Below are the code and all the weights of a small trained network. Each question names an input and a class and asks about switching units off, where a switched-off unit gives its printed mean instead of its output.

import numpy as np


def w(rows, s, z=0):
    codes = np.array(rows[::2]) - 128.0
    scale = np.full(codes.shape[1], s)
    scale[-1] = z or s
    return codes * scale


def norm(h):
    return h / np.sqrt((h * h).mean(-1, keepdims=True) + 1e-5)


def f(y):
    return np.maximum(y, 0)


def log_softmax(a):
    a = a - a.max(-1, keepdims=True)
    return a - np.log(np.exp(a).sum(-1, keepdims=True))


def net(x, mask):
    res = np.array(x, float).reshape(1, 5) / 4 @ E
    u = 0
    for l in range(2):
        y = f(norm(res) @ A[l][:, :-1].T + A[l][:, -1])
        res = res + np.where(mask[u : u + 9], y, B[l][:, -1]) @ B[l][:, :-1]
        u += 9
    return log_softmax(norm(res)[-1] @ U[:, :-1].T + U[:, -1])


A, B = {}, {}
E = w([
[103,207,206],'x0',
[32,55,17],'x1',
[133,255,22],'x2',
[146,154,209],'x3',
[20,63,125],'x4',
],0.0045)
A[0] = w([
[198,97,171,85],'L0N1',
[134,126,229,220],'L0N2',
[72,145,223,3],'L0N3',
[128,66,93,144],'L0N4',
[188,36,88,97],'L0N5',
[184,131,210,92],'L0N6',
[63,128,150,78],'L0N7',
[116,247,115,121],'L0N8',
[52,129,149,44],'L0N9',
],0.011,0.0031)
B[0] = w([
[150,57,193,197],'L0N1',
[130,168,235,254],'L0N2',
[98,250,104,182],'L0N3',
[53,142,154,220],'L0N4',
[39,101,146,230],'L0N5',
[152,34,201,218],'L0N6',
[68,122,90,162],'L0N7',
[236,149,101,235],'L0N8',
[47,116,94,162],'L0N9',
],0.018,0.0049)
A[1] = w([
[79,191,167,40],'L1N1',
[170,155,143,233],'L1N2',
[121,232,147,59],'L1N3',
[126,166,131,84],'L1N4',
[61,184,204,1],'L1N5',
[134,101,89,30],'L1N6',
[107,54,69,130],'L1N7',
[154,132,161,40],'L1N8',
[227,141,10,130],'L1N9',
],0.011,0.0017)
B[1] = w([
[149,193,135,197],'L1N1',
[172,75,105,210],'L1N2',
[180,176,95,185],'L1N3',
[140,155,124,145],'L1N4',
[131,244,123,254],'L1N5',
[98,132,147,137],'L1N6',
[72,94,131,198],'L1N7',
[138,82,125,168],'L1N8',
[187,158,4,255],'L1N9',
],0.018,0.0044)
U = w([
[55,210,118,123],'0',
[2,80,114,171],'1',
[123,66,104,8],'2',
[169,185,156,134],'3',
[169,109,227,160],'4',
[120,81,106,27],'5',
[198,140,26,153],'6',
[120,66,102,20],'7',
],0.015,0.014)

Each question gives the input, the list of numbers given to net, and the class t.
The units are the neurons (one row each of A and B). Each row of codes is followed by its name. A weight is (code - 128) times the scale printed after its matrix; where a second scale follows, it is the last column's (A, B and U).
mask holds one flag per neuron, layer by layer. A switched-off neuron (its flag False) gives its mean, the last column of its row in B, instead of its output. The means were averaged over made-up inputs and are rounded, as every weight is.
A unit's drop is (log p(t) with every unit on - log p(t) with that unit switched off) / (log p(t) with every unit on - log p(t) with every unit switched off).
unit that matters most: the unit with the biggest drop
k most important neurons: the k neurons with the biggest drops, biggest first
top k neurons in layer l: the k neurons of layer l with the biggest drops, biggest first
drop of u: that unit's drop, to one decimal
input [-4,7,5,-6,4], class 1: unit that matters most -> L0N2
input [6,-4,3,-5,1], class 6: 2 most important neurons -> [L0N8, L1N9]
input [3,8,-2,-1,-5], class 1: 2 most important neurons -> [L0N2, L0N3]
input [8,-1,1,-4,-8], class 6: top 2 neurons in layer 1 -> [L1N9, L1N2]
input [-4,-1,-4,3,8], class 0: 2 most important neurons -> [L1N5, L0N6]
input [0,0,2,-6,3], class 1: 2 most important neurons -> [L0N2, L0N3]
input [-1,8,3,-2,-7], class 1: top 4 neurons in layer 0 -> [L0N2, L0N3, L0N8, L0N4]
input [-7,-7,-1,-7,-5], class 4: drop of L1N5 -> -0.2
input [4,3,5,-4,8], class 1: drop of L0N3 -> 0.3
input [-2,1,0,2,7], class 1: drop of L0N2 -> 0.4
